Below is a small trained network, with its code and all its weights. Each question gives an input and a target symbol and asks what happens when units are switched off, that is, made to give their printed mean instead of their output.

import numpy as np


def w(rows, s, z=0):
    codes = np.array(rows[::2]) - 128.0
    scale = np.full(codes.shape[1], s)
    scale[-1] = z or s
    return codes * scale


def softmax(a):
    e = np.exp(a - a.max(-1, keepdims=True))
    return e / e.sum(-1, keepdims=True)


def log_softmax(a):
    a = a - a.max(-1, keepdims=True)
    return a - np.log(np.exp(a).sum(-1, keepdims=True))


def net(x, mask):
    ids = ['ΘΞβδηπτφ'.index(c) for c in x.split()]
    T = len(ids)
    res = E[ids] + P[:T]
    u = 0
    for l in range(3):
        r = res
        for j in range(2):
            rows = slice(4 * j, 4 * j + 4)
            q, k, v = (r @ M[l][rows].T for M in (Q, K, V))
            z = softmax(np.where(np.tri(T) > 0, q @ k.T / 4**0.5, -1e9)) @ v
            o = O[l][rows]
            res = res + np.where(mask[u + j], z, o[:, -1]) @ o[:, :-1]
        u += 2
    return log_softmax(res[-1] @ U[:, :-1].T + U[:, -1])


Q, K, V, O = {}, {}, {}, {}
E = w([
[40,224,7],'Θ',
[140,126,143],'Ξ',
[232,226,129],'β',
[49,216,190],'δ',
[209,218,85],'η',
[2,124,55],'π',
[213,123,40],'τ',
[142,20,185],'φ',
],0.0049)
P = w([
[207,101,207],'0',
[175,131,15],'1',
[37,242,230],'2',
[97,57,47],'3',
[181,111,10],'4',
[5,248,225],'5',
[52,19,22],'6',
[211,121,12],'7',
[9,249,227],'8',
[63,18,10],'9',
[231,127,26],'10',
[13,255,224],'11',
[70,2,4],'12',
],0.004)
Q[0] = w([
[23,115,233],'L0H1',
[193,255,208],'L0H1',
[244,159,19],'L0H1',
[239,237,110],'L0H1',
[171,118,29],'L0H2',
[90,131,251],'L0H2',
[83,137,244],'L0H2',
[115,116,46],'L0H2',
],0.0043)
K[0] = w([
[48,28,236],'L0H1',
[204,130,241],'L0H1',
[200,232,44],'L0H1',
[255,204,235],'L0H1',
[192,167,9],'L0H2',
[81,36,240],'L0H2',
[68,57,231],'L0H2',
[150,172,26],'L0H2',
],0.0044)
V[0] = w([
[248,223,253],'L0H1',
[246,230,177],'L0H1',
[246,241,159],'L0H1',
[253,244,184],'L0H1',
[16,24,185],'L0H2',
[235,69,45],'L0H2',
[24,213,1],'L0H2',
[203,6,197],'L0H2',
],0.0039)
O[0] = w([
[249,230,196,2],'L0H1',
[248,205,70,24],'L0H1',
[249,244,42,23],'L0H1',
[253,248,57,11],'L0H1',
[18,50,237,179],'L0H2',
[217,9,46,174],'L0H2',
[23,208,12,132],'L0H2',
[161,15,235,165],'L0H2',
],0.0038,0.00047)
Q[1] = w([
[148,90,209],'L1H1',
[61,68,89],'L1H1',
[76,182,43],'L1H1',
[69,72,86],'L1H1',
[51,10,2],'L1H2',
[3,57,52],'L1H2',
[33,6,5],'L1H2',
[225,230,248],'L1H2',
],0.0043)
K[1] = w([
[214,159,190],'L1H1',
[166,64,73],'L1H1',
[42,125,81],'L1H1',
[162,62,62],'L1H1',
[76,243,41],'L1H2',
[21,173,17],'L1H2',
[75,233,33],'L1H2',
[190,2,234],'L1H2',
],0.0044)
V[1] = w([
[5,142,103],'L1H1',
[10,158,93],'L1H1',
[2,137,89],'L1H1',
[1,179,93],'L1H1',
[194,28,189],'L1H2',
[49,244,3],'L1H2',
[181,198,26],'L1H2',
[6,219,5],'L1H2',
],0.0039)
O[1] = w([
[27,214,114,53],'L1H1',
[21,211,115,34],'L1H1',
[28,210,101,56],'L1H1',
[19,225,86,4],'L1H1',
[229,213,172,181],'L1H2',
[7,41,39,79],'L1H2',
[122,55,48,91],'L1H2',
[4,76,38,102],'L1H2',
],0.004,0.00049)
Q[2] = w([
[191,11,9],'L2H1',
[182,27,18],'L2H1',
[78,253,244],'L2H1',
[45,232,201],'L2H1',
[133,43,48],'L2H2',
[181,26,32],'L2H2',
[207,28,121],'L2H2',
[222,24,47],'L2H2',
],0.0042)
K[2] = w([
[14,130,3],'L2H1',
[14,100,14],'L2H1',
[228,157,245],'L2H1',
[237,81,200],'L2H1',
[227,32,80],'L2H2',
[182,2,74],'L2H2',
[102,16,25],'L2H2',
[179,19,5],'L2H2',
],0.0041)
V[2] = w([
[122,14,24],'L2H1',
[22,241,81],'L2H1',
[239,31,221],'L2H1',
[203,248,251],'L2H1',
[196,254,206],'L2H2',
[67,220,50],'L2H2',
[143,20,120],'L2H2',
[201,248,198],'L2H2',
],0.0041)
O[2] = w([
[235,15,40,131],'L2H1',
[52,192,9,13],'L2H1',
[171,97,251,254],'L2H1',
[84,245,245,172],'L2H1',
[4,244,58,177],'L2H2',
[203,219,162,42],'L2H2',
[203,3,112,156],'L2H2',
[6,237,64,179],'L2H2',
],0.004,0.0042)
U = w([
[232,233,65,139],'Θ',
[237,238,80,125],'Ξ',
[140,20,211,141],'β',
[21,120,37,157],'δ',
[225,3,112,251],'η',
[8,236,70,129],'π',
[201,144,109,32],'τ',
[24,236,230,108],'φ',
],0.0042,0.0034)

Each question gives the input, a string of symbols that net reads in full, and the target symbol t.
The units are the heads (4 rows each of Q, K, V and O). Each row of codes is followed by its name. A weight is (code - 128) times the scale printed after its matrix; where a second scale follows, it is the last column's (O and U).
mask holds one flag per head, layer by layer. A switched-off head (its flag False) gives its mean, the last column of its rows in O, instead of its output. The means were averaged over made-up inputs and are rounded, as every weight is.
A unit's drop is (log p(t) with every unit on - log p(t) with that unit switched off) / (log p(t) with every unit on - log p(t) with every unit switched off).
The circuit of an input: a set's keep is (log p(t) with only the set's units on - log p(t) with every unit switched off) / (log p(t) with every unit on - log p(t) with every unit switched off). Starting from all 6 units, units are removed one at a time, each time the one whose removal leaves the highest keep (on an exact tie, the one counted first), for as long as the keep stays at least 0.8.
circuit, biggest first: the units of the circuit, biggest drop first
unit that matters most: the unit with the biggest drop
heads that matter: for each layer, one digit per head in row order, 1 if its drop is at least 0.15 and else 0, layers parted by /
drop when u is switched off: that unit's drop, to one decimal
input π δ Ξ, target π: circuit, biggest first	(L1H1 L2H1 L0H2)
input φ φ η, target φ: circuit, biggest first	(L1H2 L2H1 L0H2)
input φ π β Θ, target δ: unit that matters most	L1H2
input φ φ Θ δ η π Θ φ φ β π, target δ: circuit, biggest first	(L1H2 L2H1 L0H2)
input φ Θ φ φ φ δ δ δ Θ, target φ: circuit, biggest first	(L2H1 L1H2 L0H2 L1H1)
input φ φ β, target φ: heads that matter	01 / 01 / 11
input φ φ β δ, target φ: circuit, biggest first	(L1H2 L2H1 L0H2)
input φ Ξ π, target φ: circuit, biggest first	(L1H2 L2H1 L0H2)
input φ π π δ φ Ξ φ φ Θ φ π φ, target φ: circuit, biggest first	(L1H2 L2H1 L1H1 L0H2)
input φ π τ, target φ: heads that matter	01 / 01 / 10
input π β φ δ Θ Θ φ, target δ: heads that matter	01 / 11 / 10
input φ π φ β π φ δ π π π φ β φ, target δ: circuit, biggest first	(L1H1 L2H1 L1H2)
input φ π π δ, target φ: heads that matter	01 / 11 / 10
input φ Θ φ Θ π β φ π τ, target φ: unit that matters most	L1H1
input φ Θ φ π φ φ φ φ η, target φ: heads that matter	01 / 01 / 10
input φ β φ φ π φ φ π β, target φ: drop when L2H1 is switched off	0.7
input φ φ φ δ φ φ Ξ Ξ δ π β φ, target φ: drop when L1H1 is switched off	0.0
input φ φ φ π δ π, target φ: drop when L1H1 is switched off	0.1
input φ φ η φ π β β η Ξ, target φ: drop when L2H2 is switched off	0.2
